Below are the code and all the weights of a small trained network. Each question names an input and a class and asks about switching units off, where a switched-off unit gives its printed mean instead of its output.

import numpy as np


def w(rows, s, z=0):
    codes = np.array(rows[::2]) - 128.0
    scale = np.full(codes.shape[1], s)
    scale[-1] = z or s
    return codes * scale


def norm(h):
    return h / np.sqrt((h * h).mean(-1, keepdims=True) + 1e-5)


def f(y):
    return np.maximum(y, 0)


def log_softmax(a):
    a = a - a.max(-1, keepdims=True)
    return a - np.log(np.exp(a).sum(-1, keepdims=True))


def net(x, mask):
    res = np.array(x, float).reshape(1, 4) / 4 @ E
    u = 0
    for l in range(3):
        y = f(norm(res) @ A[l][:, :-1].T + A[l][:, -1])
        res = res + np.where(mask[u : u + 13], y, B[l][:, -1]) @ B[l][:, :-1]
        u += 13
    return log_softmax(norm(res)[-1] @ U[:, :-1].T + U[:, -1])


A, B = {}, {}
E = w([
[159,157,165,138,141,254,186,122,140],'x0',
[111,149,219,67,161,93,109,113,153],'x1',
[128,188,123,110,63,121,84,36,70],'x2',
[102,79,161,149,207,171,175,131,98],'x3',
],0.0094)
A[0] = w([
[178,27,83,176,121,97,110,128,131,96],'0.n0',
[143,121,133,73,165,109,119,89,189,130],'0.n1',
[176,177,145,144,108,196,124,109,113,75],'0.n2',
[160,136,82,92,89,139,114,145,113,172],'0.n3',
[131,113,143,146,79,209,136,93,101,51],'0.n4',
[137,109,63,144,108,130,117,151,169,51],'0.n5',
[110,157,141,165,135,184,133,86,97,12],'0.n6',
[142,156,107,138,145,161,112,111,79,4],'0.n7',
[121,166,129,166,219,169,160,154,121,92],'0.n8',
[126,153,101,112,61,56,79,130,166,185],'0.n9',
[48,182,167,94,124,83,119,60,145,132],'0.n10',
[141,59,107,141,121,106,140,153,101,2],'0.n11',
[178,254,101,111,70,123,121,170,165,96],'0.n12',
],0.0092,0.0036)
B[0] = w([
[91,151,55,203,134,96,80,151,157,190],'0.n0',
[113,164,125,111,103,149,56,136,149,180],'0.n1',
[184,191,62,100,179,175,150,57,156,214],'0.n2',
[90,105,175,118,131,88,138,156,195,188],'0.n3',
[126,213,123,119,190,163,160,40,136,204],'0.n4',
[84,112,92,139,109,93,152,148,196,166],'0.n5',
[87,197,123,159,82,150,157,146,105,182],'0.n6',
[118,98,136,191,123,110,174,52,86,153],'0.n7',
[111,92,153,77,90,96,186,118,124,221],'0.n8',
[200,67,175,157,2,73,146,94,131,254],'0.n9',
[148,127,131,54,144,135,134,168,43,233],'0.n10',
[46,92,114,217,223,175,111,190,97,154],'0.n11',
[197,112,105,66,123,111,129,139,227,226],'0.n12',
],0.0082,0.0068)
A[1] = w([
[160,184,137,109,184,140,113,57,98,40],'1.n0',
[112,134,129,82,74,104,89,118,101,193],'1.n1',
[99,63,62,142,130,108,98,158,142,106],'1.n2',
[75,120,139,113,126,129,123,135,34,137],'1.n3',
[160,122,94,196,88,139,154,130,112,68],'1.n4',
[9,106,78,174,127,141,108,188,70,2],'1.n5',
[76,131,52,153,164,66,151,158,123,49],'1.n6',
[110,180,109,137,168,208,135,81,37,163],'1.n7',
[130,149,98,169,88,126,109,92,159,110],'1.n8',
[116,136,128,160,117,185,176,69,120,84],'1.n9',
[140,120,124,119,100,125,67,174,165,52],'1.n10',
[58,105,86,212,211,102,121,172,128,50],'1.n11',
[99,178,119,123,194,154,145,132,206,193],'1.n12',
],0.011,0.0026)
B[1] = w([
[106,197,108,148,136,55,191,197,168,216],'1.n0',
[108,56,134,120,195,61,166,156,74,223],'1.n1',
[130,138,78,228,92,162,164,160,111,206],'1.n2',
[151,104,212,93,91,125,137,212,217,176],'1.n3',
[63,140,97,130,126,82,72,183,182,175],'1.n4',
[254,165,109,146,97,252,167,211,34,199],'1.n5',
[182,128,99,174,118,178,93,196,84,198],'1.n6',
[60,227,57,149,189,27,163,156,189,254],'1.n7',
[92,66,68,148,211,151,197,213,140,186],'1.n8',
[98,166,90,156,194,58,205,58,22,224],'1.n9',
[42,99,111,146,116,151,183,127,119,181],'1.n10',
[172,184,191,121,47,248,75,173,63,227],'1.n11',
[168,75,171,88,53,155,69,75,70,240],'1.n12',
],0.0072,0.0073)
A[2] = w([
[235,154,149,104,82,36,143,93,100,104],'2.n0',
[202,255,103,132,132,189,181,79,174,109],'2.n1',
[96,39,200,121,103,111,57,147,52,112],'2.n2',
[115,114,53,195,96,72,148,47,137,151],'2.n3',
[220,147,108,195,150,175,108,169,87,40],'2.n4',
[161,173,69,144,133,107,195,78,219,142],'2.n5',
[90,75,149,209,135,140,154,141,27,2],'2.n6',
[22,81,172,115,94,193,120,158,130,113],'2.n7',
[50,132,156,200,203,137,33,185,107,65],'2.n8',
[50,105,191,92,132,200,48,121,196,40],'2.n9',
[10,162,95,166,205,180,216,55,62,192],'2.n10',
[185,204,104,108,136,146,143,58,183,65],'2.n11',
[125,173,121,50,201,123,101,85,119,193],'2.n12',
],0.0099,0.0042)
B[2] = w([
[70,28,190,84,116,184,92,99,77,208],'2.n0',
[40,34,37,69,152,156,76,48,71,231],'2.n1',
[149,193,139,84,85,173,18,33,129,190],'2.n2',
[85,204,208,184,160,111,120,152,191,191],'2.n3',
[103,181,68,94,132,210,38,198,42,179],'2.n4',
[85,112,102,167,185,150,116,159,119,226],'2.n5',
[203,154,112,60,55,237,174,159,46,161],'2.n6',
[240,158,113,185,144,105,123,69,156,155],'2.n7',
[213,193,105,160,79,236,196,158,78,145],'2.n8',
[179,208,132,221,252,138,41,72,199,137],'2.n9',
[191,185,155,230,108,2,154,68,101,244],'2.n10',
[145,75,47,84,198,203,58,133,159,188],'2.n11',
[85,166,117,202,105,171,194,251,166,188],'2.n12',
],0.008,0.011)
U = w([
[187,171,83,195,66,218,82,195,66,195],'0',
[218,136,188,163,123,133,251,72,97,2],'1',
[97,67,199,63,59,76,33,86,102,151],'2',
[91,196,187,81,174,92,178,179,154,68],'3',
[205,191,187,141,176,186,54,65,170,165],'4',
[80,73,60,64,190,214,78,56,174,138],'5',
[75,84,80,212,57,70,140,180,220,54],'6',
[62,213,63,192,219,96,163,67,76,176],'7',
],0.014,0.0058)

Each question gives the input, the list of numbers given to net, and the class t.
The units are the neurons (one row each of A and B). Each row of codes is followed by its name. A weight is (code - 128) times the scale printed after its matrix; where a second scale follows, it is the last column's (A, B and U).
mask holds one flag per neuron, layer by layer. A switched-off neuron (its flag False) gives its mean, the last column of its row in B, instead of its output. The means were averaged over made-up inputs and are rounded, as every weight is.
A unit's drop is (log p(t) with every unit on - log p(t) with that unit switched off) / (log p(t) with every unit on - log p(t) with every unit switched off).
The circuit of an input: a set's keep is (log p(t) with only the set's units on - log p(t) with every unit switched off) / (log p(t) with every unit on - log p(t) with every unit switched off). Starting from the 12 units with the biggest drops (on a tie, the unit counted first), units are removed one at a time, each time the one whose removal leaves the highest keep (on an exact tie, the one counted first), for as long as the keep stays at least 0.8.
units of the circuit, in order: the units of the circuit, biggest drop first
most important unit: the unit with the biggest drop
top k neurons: the k neurons with the biggest drops, biggest first
k most important neurons of layer l: the k neurons of layer l with the biggest drops, biggest first
drop of u: that unit's drop, to one decimal
input [-5,4,3,6], class 3: top 3 neurons => [0.n9 0.n10 1.n12]
input [7,-6,-7,-1], class 7: most important unit => 0.n12
input [7,-8,-6,7], class 7: units of the circuit, in order => [2.n10 1.n9]
input [-4,1,-2,-2], class 6: units of the circuit, in order => [0.n9 1.n11]
input [7,6,-4,6], class 1: top 3 neurons => [0.n8 1.n12 0.n4]
input [5,4,-6,8], class 1: top 2 neurons => [0.n8 0.n0]
input [-8,-2,-4,-3], class 0: top 2 neurons => [0.n11 0.n0]
input [1,-5,6,-5], class 5: top 2 neurons => [0.n12 0.n2]
input [-7,0,0,-6], class 2: 2 most important neurons of layer 2 => [2.n0 2.n12]
input [-1,8,1,5], class 3: top 2 neurons => [0.n9 0.n10]
input [-5,-2,4,-4], class 2: top 2 neurons => [0.n9 1.n7]
input [2,2,-6,6], class 4: 2 most important neurons of layer 0 => [0.n9 0.n2]
input [2,5,-8,-7], class 4: top 2 neurons => [2.n9 1.n7]
input [8,-3,1,-5], class 5: units of the circuit, in order => [2.n1]
input [5,1,-3,4], class 7: top 2 neurons => [0.n9 0.n3]
input [2,6,-2,8], class 4: top 2 neurons => [0.n2 0.n4]
input [-8,5,-7,-6], class 2: 2 most important neurons of layer 1 => [1.n7 1.n0]
input [0,3,0,8], class 1: 2 most important neurons of layer 1 => [1.n11 1.n12]
input [2,-2,6,-4], class 5: drop of 0.n12 => 0.7
input [2,0,-4,5], class 1: top neuron => [0.n8]
input [1,4,8,-2], class 2: drop of 0.n9 => 0.2
input [-6,-4,8,6], class 0: drop of 0.n2 => 0.4
